Below are the code and all the weights of a small trained network. Each question names an input and a target symbol and asks about switching units off, where a switched-off unit gives its printed mean instead of its output.

import numpy as np


def w(rows, s, z=0):
    codes = np.array(rows[::2]) - 128.0
    scale = np.full(codes.shape[1], s)
    scale[-1] = z or s
    return codes * scale


def f(y):
    return y / 2 * (1 + np.tanh(0.7978845608 * (y + 0.044715 * y**3)))


def softmax(a):
    e = np.exp(a - a.max(-1, keepdims=True))
    return e / e.sum(-1, keepdims=True)


def log_softmax(a):
    a = a - a.max(-1, keepdims=True)
    return a - np.log(np.exp(a).sum(-1, keepdims=True))


def net(x, mask):
    ids = ['βγδεθλξ'.index(c) for c in x.split()]
    T = len(ids)
    res = E[ids] + P[:T]
    u = 0
    for l in range(3):
        q, k, v = (res @ M[l].T for M in (Q, K, V))
        z = softmax(np.where(np.tri(T) > 0, q @ k.T / 3**0.5, -1e9)) @ v
        res = res + np.where(mask[u], z, O[l][:, -1]) @ O[l][:, :-1]
        u += 1
        y = f(res @ A[l][:, :-1].T + A[l][:, -1])
        res = res + np.where(mask[u : u + 8], y, B[l][:, -1]) @ B[l][:, :-1]
        u += 8
    return log_softmax(res[-1] @ U[:, :-1].T + U[:, -1])


Q, K, V, O, A, B = {}, {}, {}, {}, {}, {}
E = w([
[100,147,149,249,170,164,48],'β',
[71,43,66,153,83,90,79],'γ',
[99,73,73,92,172,136,156],'δ',
[224,117,67,107,201,128,186],'ε',
[178,164,155,83,75,42,54],'θ',
[159,90,129,176,121,87,240],'λ',
[79,47,214,118,179,93,167],'ξ',
],0.012)
P = w([
[112,195,144,229,129,203,96],'0',
[108,178,122,189,148,145,132],'1',
[87,175,121,176,116,144,125],'2',
[172,92,92,211,4,224,145],'3',
[126,129,127,168,178,111,129],'4',
[105,138,140,124,115,126,119],'5',
[184,53,85,173,23,184,136],'6',
[145,95,125,144,186,87,136],'7',
[124,123,144,89,108,98,120],'8',
[198,25,82,148,9,148,151],'9',
[158,76,118,112,195,56,150],'10',
[135,98,145,53,116,69,133],'11',
[219,2,73,119,6,122,176],'12',
[147,84,102,122,225,22,175],'13',
],0.0093)
Q[0] = w([
[82,141,127,159,191,70,141],'L0H1',
[164,9,32,142,64,131,109],'L0H1',
[77,254,187,54,171,182,105],'L0H1',
],0.014)
K[0] = w([
[73,108,27,202,148,187,108],'L0H1',
[167,59,132,67,144,3,163],'L0H1',
[118,239,158,194,123,202,114],'L0H1',
],0.012)
V[0] = w([
[34,86,93,137,175,167,187],'L0H1',
[142,196,43,91,95,95,111],'L0H1',
[137,43,2,217,160,78,100],'L0H1',
],0.0077)
O[0] = w([
[69,195,192,99,139,138,163,166],'L0H1',
[134,125,42,181,254,78,79,109],'L0H1',
[49,206,71,115,103,95,200,254],'L0H1',
],0.0069,0.01)
A[0] = w([
[85,184,154,173,225,107,22,4],'L0N1',
[99,107,162,151,234,93,150,55],'L0N2',
[103,131,140,131,127,106,181,152],'L0N3',
[107,176,140,58,135,91,94,177],'L0N4',
[90,104,74,60,184,174,156,81],'L0N5',
[145,77,29,191,123,170,144,226],'L0N6',
[92,119,123,125,254,174,146,186],'L0N7',
[218,49,130,128,58,231,131,119],'L0N8',
],0.0082,0.0039)
B[0] = w([
[135,195,155,77,237,148,109,133],'L0N1',
[144,80,254,121,124,134,142,144],'L0N2',
[142,134,143,147,91,88,173,233],'L0N3',
[143,124,92,101,114,67,97,164],'L0N4',
[123,158,115,72,70,147,156,159],'L0N5',
[167,208,146,135,23,96,119,255],'L0N6',
[149,147,200,71,159,176,145,166],'L0N7',
[167,143,227,115,43,92,84,176],'L0N8',
],0.008,0.0056)
Q[1] = w([
[62,158,48,183,4,82,139],'L1H1',
[80,84,49,90,242,174,97],'L1H1',
[198,110,151,164,75,214,179],'L1H1',
],0.013)
K[1] = w([
[142,147,98,55,96,78,180],'L1H1',
[98,249,135,155,120,241,85],'L1H1',
[189,26,116,127,154,175,145],'L1H1',
],0.011)
V[1] = w([
[138,217,123,2,146,143,108],'L1H1',
[150,170,146,199,160,105,255],'L1H1',
[76,125,182,184,162,47,82],'L1H1',
],0.0068)
O[1] = w([
[107,195,133,44,56,80,13,115],'L1H1',
[167,34,82,125,132,197,81,255],'L1H1',
[180,67,213,153,134,2,200,144],'L1H1',
],0.0068,0.0096)
A[1] = w([
[185,186,136,123,174,119,254,190],'L1N1',
[173,125,101,89,217,137,183,45],'L1N2',
[197,125,113,237,106,134,85,167],'L1N3',
[145,58,52,65,133,182,38,250],'L1N4',
[26,68,165,213,134,148,147,147],'L1N5',
[70,95,84,97,113,133,195,36],'L1N6',
[206,143,169,110,133,210,216,136],'L1N7',
[239,100,109,171,90,139,186,4],'L1N8',
],0.0075,0.004)
B[1] = w([
[150,138,73,70,108,255,30,244],'L1N1',
[181,150,69,128,82,159,145,138],'L1N2',
[90,87,85,50,157,98,187,238],'L1N3',
[176,13,89,137,110,146,73,195],'L1N4',
[212,109,138,98,133,89,182,219],'L1N5',
[98,147,145,73,170,124,153,225],'L1N6',
[123,64,139,129,97,152,19,227],'L1N7',
[120,53,91,159,216,95,117,254],'L1N8',
],0.0077,0.0052)
Q[2] = w([
[119,101,89,67,106,82,208],'L2H1',
[196,89,146,107,236,138,254],'L2H1',
[103,118,215,92,149,62,138],'L2H1',
],0.0078)
K[2] = w([
[134,119,122,167,104,80,204],'L2H1',
[88,38,175,254,133,133,89],'L2H1',
[133,151,252,132,123,87,118],'L2H1',
],0.0086)
V[2] = w([
[65,29,126,67,137,177,173],'L2H1',
[44,171,130,6,129,81,167],'L2H1',
[2,70,178,181,132,112,84],'L2H1',
],0.0049)
O[2] = w([
[14,216,229,189,108,139,143,254],'L2H1',
[99,35,179,91,154,203,144,116],'L2H1',
[4,94,165,143,200,9,143,101],'L2H1',
],0.0045,0.0055)
A[2] = w([
[73,51,82,69,69,111,137,101],'L2N1',
[203,84,131,110,121,166,17,45],'L2N2',
[163,91,88,133,147,179,166,64],'L2N3',
[122,196,130,122,226,152,142,130],'L2N4',
[112,171,199,131,142,48,177,12],'L2N5',
[93,68,227,108,140,92,148,230],'L2N6',
[219,98,115,133,162,100,100,3],'L2N7',
[111,227,86,109,94,153,254,221],'L2N8',
],0.0086,0.0044)
B[2] = w([
[161,165,185,226,183,175,111,252],'L2N1',
[90,192,73,115,164,106,245,172],'L2N2',
[154,60,167,178,130,63,96,154],'L2N3',
[178,175,103,202,181,136,60,132],'L2N4',
[141,2,21,179,131,189,6,139],'L2N5',
[162,215,92,113,107,175,219,177],'L2N6',
[18,144,215,74,111,204,102,140],'L2N7',
[20,108,117,130,173,93,81,197],'L2N8',
],0.0065,0.014)
U = w([
[177,244,176,189,214,115,90,132],'β',
[42,175,81,141,153,39,222,111],'γ',
[56,84,205,59,25,220,3,138],'δ',
[167,190,16,117,94,154,147,2],'ε',
[197,122,155,41,55,6,45,247],'θ',
[175,1,123,128,173,142,83,146],'λ',
[149,168,217,122,88,149,231,98],'ξ',
],0.0046,0.0037)

Each question gives the input, a string of symbols that net reads in full, and the target symbol t.
The units are the heads (3 rows each of Q, K, V and O) and the neurons (one row each of A and B). Each row of codes is followed by its name. A weight is (code - 128) times the scale printed after its matrix; where a second scale follows, it is the last column's (O, A, B and U).
mask holds one flag per unit, layer by layer, with each layer's heads first. A switched-off unit (its flag False) gives its mean, the last column of its rows in O or B, instead of its output. The means were averaged over made-up inputs and are rounded, as every weight is.
A unit's drop is (log p(t) with every unit on - log p(t) with that unit switched off) / (log p(t) with every unit on - log p(t) with every unit switched off).
The circuit of an input: a set's keep is (log p(t) with only the set's units on - log p(t) with every unit switched off) / (log p(t) with every unit on - log p(t) with every unit switched off). Starting from the 12 units with the biggest drops (on a tie, the unit counted first), units are removed one at a time, each time the one whose removal leaves the highest keep (on an exact tie, the one counted first), for as long as the keep stays at least 0.8.
units of the circuit, in order: the units of the circuit, biggest drop first
k most important neurons: the k neurons with the biggest drops, biggest first
k most important neurons of layer l: the k neurons of layer l with the biggest drops, biggest first
input ε γ λ γ λ λ γ ξ, target ξ: units of the circuit, in order -> (L0N2; L2N6)
input γ λ γ λ β ε γ, target ε: units of the circuit, in order -> (L1H1; L2N2; L1N4; L2H1)
input γ γ γ γ δ θ ξ γ ξ λ δ ξ λ, target ξ: units of the circuit, in order -> (L0N8; L0H1; L2N6; L2N2)
input λ ξ λ λ β β ξ γ ξ β, target ξ: 2 most important neurons -> (L2N6; L0N8)
input γ γ λ γ β γ γ δ θ γ ξ γ, target ξ: units of the circuit, in order -> (L0H1; L2N6; L1N1)
input γ γ β δ λ ε δ, target λ: 2 most important neurons -> (L0N3; L0N6)
input β λ λ θ, target λ: most important neuron of layer 1 -> (L1N3)
input γ ξ λ ε, target ξ: units of the circuit, in order -> (L0N8; L0H1; L2N2)
input λ δ λ β γ θ λ λ γ γ θ γ β, target θ: 2 most important neurons -> (L0N4; L0N6)
input γ β γ γ γ θ γ λ δ ε, target λ: units of the circuit, in order -> (L1H1; L0N6; L1N8; L0N3)
input γ ε δ γ γ δ ε λ θ γ θ δ δ, target θ: units of the circuit, in order -> (L0H1; L0N6; L0N8)
input γ δ γ ξ λ β γ λ γ, target λ: units of the circuit, in order -> (L1H1; L1N4; L0N3)
input γ β γ γ λ θ β, target λ: units of the circuit, in order -> (L1H1; L0H1)
input γ γ γ γ β ε β, target ε: units of the circuit, in order -> (L1H1; L2N2; L2H1; L1N4)
input λ γ γ γ β ξ γ δ ξ λ θ γ ε, target θ: 4 most important neurons -> (L0N8; L0N6; L0N4; L0N3)
input γ λ γ β γ θ ε ε ξ β, target ξ: 3 most important neurons of layer 0 -> (L0N8; L0N6; L0N4)
input λ λ δ δ, target λ: units of the circuit, in order -> (L1H1; L1N4; L0N3; L2N3)
input ξ λ ε γ β ξ δ, target ξ: units of the circuit, in order -> (L0H1; L0N8; L2N6; L2N2)
input ε λ γ γ γ δ β, target δ: 2 most important neurons -> (L0N5; L0N6)
input β δ γ δ λ γ β, target λ: 3 most important neurons of layer 1 -> (L1N3; L1N4; L1N8)
input δ δ γ λ γ ξ γ θ γ γ γ, target γ: most important neuron of layer 1 -> (L1N7)
input γ γ β γ β θ λ γ γ λ γ δ β, target δ: 2 most important neurons -> (L0N4; L0N5)
input γ ξ γ θ, target ξ: 3 most important neurons -> (L2N2; L0N8; L2N6)
input δ β δ δ β γ γ δ, target δ: 2 most important neurons of layer 0 -> (L0N7; L0N5)
input γ γ λ δ ξ γ λ ε, target ε: 3 most important neurons -> (L2N2; L1N1; L1N7)
input β ε β δ, target ε: most important neuron of layer 0 -> (L0N6)
